Below is a small trained network, with its code and all its weights. Each question gives an input and a class and asks what happens when units are switched off, that is, made to give their printed mean instead of their output.

import numpy as np


def w(rows, s, z=0):
    codes = np.array(rows[::2]) - 128.0
    scale = np.full(codes.shape[1], s)
    scale[-1] = z or s
    return codes * scale


def norm(h):
    return h / np.sqrt((h * h).mean(-1, keepdims=True) + 1e-5)


def f(y):
    return y / 2 * (1 + np.tanh(0.7978845608 * (y + 0.044715 * y**3)))


def log_softmax(a):
    a = a - a.max(-1, keepdims=True)
    return a - np.log(np.exp(a).sum(-1, keepdims=True))


def net(x, mask):
    res = np.array(x, float).reshape(1, 3) / 4 @ E
    u = 0
    for l in range(2):
        y = f(norm(res) @ A[l][:, :-1].T + A[l][:, -1])
        res = res + np.where(mask[u : u + 14], y, B[l][:, -1]) @ B[l][:, :-1]
        u += 14
    return log_softmax(norm(res)[-1] @ U[:, :-1].T + U[:, -1])


A, B = {}, {}
E = w([
[194,201,101,200,54,57,37,10,88],'x0',
[170,157,76,6,15,148,173,112,3],'x1',
[145,185,162,154,145,165,227,33,151],'x2',
],0.0063)
A[0] = w([
[176,186,160,216,209,133,20,126,129,56],'0.n1',
[93,140,128,112,125,47,121,106,142,68],'0.n2',
[202,107,118,117,70,98,89,94,100,101],'0.n3',
[127,175,209,40,179,144,217,85,145,115],'0.n4',
[130,137,128,234,118,2,62,57,195,96],'0.n5',
[173,219,180,186,186,167,135,110,167,71],'0.n6',
[50,39,192,220,200,101,128,168,237,186],'0.n7',
[203,73,179,247,111,86,70,121,151,39],'0.n8',
[226,174,54,170,102,56,65,39,47,2],'0.n9',
[80,116,142,72,107,101,171,218,34,161],'0.n10',
[112,138,153,157,114,155,122,143,87,112],'0.n11',
[99,169,182,150,207,133,169,218,192,117],'0.n12',
[109,169,53,186,111,160,114,135,106,26],'0.n13',
[83,135,63,190,144,45,48,155,68,91],'0.n14',
],0.0058,0.0043)
B[0] = w([
[174,152,137,41,165,117,156,132,123,158],'0.n1',
[128,157,94,124,117,141,110,103,136,119],'0.n2',
[62,114,162,160,129,189,110,150,187,162],'0.n3',
[216,125,177,74,138,77,110,50,104,181],'0.n4',
[202,106,110,58,162,98,182,218,193,190],'0.n5',
[102,117,35,192,106,28,138,82,165,154],'0.n6',
[90,164,122,138,63,172,83,100,58,254],'0.n7',
[189,120,129,87,197,195,126,143,150,152],'0.n8',
[23,135,126,155,150,145,136,125,92,204],'0.n9',
[137,118,131,183,168,2,118,179,171,187],'0.n10',
[133,123,136,143,122,142,125,135,142,124],'0.n11',
[77,158,107,122,79,142,122,70,91,198],'0.n12',
[133,142,134,176,167,150,101,115,110,117],'0.n13',
[145,111,199,39,139,251,43,112,132,159],'0.n14',
],0.0064,0.0085)
A[1] = w([
[9,154,127,242,78,233,201,26,71,30],'1.n1',
[21,100,24,190,164,139,129,122,125,160],'1.n2',
[65,128,143,125,73,254,131,57,94,138],'1.n3',
[66,78,174,128,114,107,89,234,109,144],'1.n4',
[65,61,154,107,224,146,151,120,143,199],'1.n5',
[204,54,156,98,130,57,181,179,129,157],'1.n6',
[211,139,244,141,140,159,253,116,76,42],'1.n7',
[121,184,66,162,139,117,71,137,96,106],'1.n8',
[177,123,119,205,182,99,167,123,172,86],'1.n9',
[213,159,68,167,202,154,203,104,169,35],'1.n10',
[9,115,130,192,21,223,39,152,59,44],'1.n11',
[81,190,173,133,56,201,245,86,96,89],'1.n12',
[106,186,116,169,138,182,219,39,185,254],'1.n13',
[105,128,167,64,111,104,207,23,108,187],'1.n14',
],0.0071,0.0039)
B[1] = w([
[214,58,61,90,76,117,2,126,186,228],'1.n1',
[163,119,147,103,178,155,135,83,100,172],'1.n2',
[97,102,84,169,93,40,135,154,131,213],'1.n3',
[136,171,80,136,94,108,188,125,145,190],'1.n4',
[183,151,104,139,76,119,88,91,86,158],'1.n5',
[113,109,171,176,81,170,145,116,175,170],'1.n6',
[57,144,187,147,201,174,121,114,75,157],'1.n7',
[108,95,154,111,196,158,158,99,108,146],'1.n8',
[101,153,123,110,51,144,157,211,74,134],'1.n9',
[15,122,182,146,74,115,192,152,49,148],'1.n10',
[79,250,211,133,223,143,239,113,45,244],'1.n11',
[140,75,157,156,137,143,113,140,201,192],'1.n12',
[151,80,97,128,65,89,144,184,160,207],'1.n13',
[125,106,104,139,193,169,90,120,130,203],'1.n14',
],0.0082,0.011)
U = w([
[62,251,145,155,174,92,130,94,12,250],'0',
[125,120,123,158,6,47,214,205,163,121],'1',
[153,33,47,187,83,59,10,59,163,170],'2',
[128,55,250,162,192,207,171,72,126,7],'3',
[209,168,142,63,172,193,33,154,179,75],'4',
],0.014,0.0022)

Each question gives the input, the list of numbers given to net, and the class t.
The units are the neurons (one row each of A and B). Each row of codes is followed by its name. A weight is (code - 128) times the scale printed after its matrix; where a second scale follows, it is the last column's (A, B and U).
mask holds one flag per neuron, layer by layer. A switched-off neuron (its flag False) gives its mean, the last column of its row in B, instead of its output. The means were averaged over made-up inputs and are rounded, as every weight is.
A unit's drop is (log p(t) with every unit on - log p(t) with that unit switched off) / (log p(t) with every unit on - log p(t) with every unit switched off).
The circuit of an input: a set's keep is (log p(t) with only the set's units on - log p(t) with every unit switched off) / (log p(t) with every unit on - log p(t) with every unit switched off). Starting from the 12 units with the biggest drops (on a tie, the unit counted first), units are removed one at a time, each time the one whose removal leaves the highest keep (on an exact tie, the one counted first), for as long as the keep stays at least 0.8.
circuit, biggest first: the units of the circuit, biggest drop first
top k neurons: the k neurons with the biggest drops, biggest first
k most important neurons of layer l: the k neurons of layer l with the biggest drops, biggest first
drop of u: that unit's drop, to one decimal
input [0,0,-6], class 0: circuit, biggest first	[1.n1]
input [0,4,-2], class 1: top 3 neurons	[0.n7, 0.n10, 0.n12]
input [-1,-4,1], class 2: 2 most important neurons of layer 1	[1.n1, 1.n3]
input [-1,4,8], class 3: 2 most important neurons of layer 0	[0.n4, 0.n7]
input [0,2,-7], class 1: top 3 neurons	[0.n7, 0.n10, 0.n9]
input [4,0,7], class 1: 2 most important neurons of layer 0	[0.n7, 0.n5]
input [5,0,3], class 1: top 2 neurons	[0.n5, 0.n7]
input [4,1,-6], class 0: top 2 neurons	[0.n9, 1.n1]
input [1,-8,6], class 1: 2 most important neurons of layer 0	[0.n5, 0.n9]
input [6,8,1], class 2: top 3 neurons	[1.n1, 0.n7, 1.n12]
input [4,0,-4], class 4: top 2 neurons	[0.n5, 0.n7]
input [0,-7,-2], class 0: top 2 neurons	[0.n7, 0.n12]
input [7,8,2], class 2: top 2 neurons	[1.n1, 0.n7]
input [-5,-5,-3], class 0: most important neuron of layer 1	[1.n11]
input [0,-3,-3], class 0: top 2 neurons	[0.n7, 1.n1]
input [-4,-4,3], class 2: drop of 1.n1	0.8
input [1,-3,-4], class 4: drop of 0.n5	0.2
input [8,-3,6], class 1: drop of 0.n5	0.3
input [7,-3,3], class 1: top 2 neurons	[0.n5, 1.n11]
input [5,-1,-6], class 4: top neuron	[0.n5]
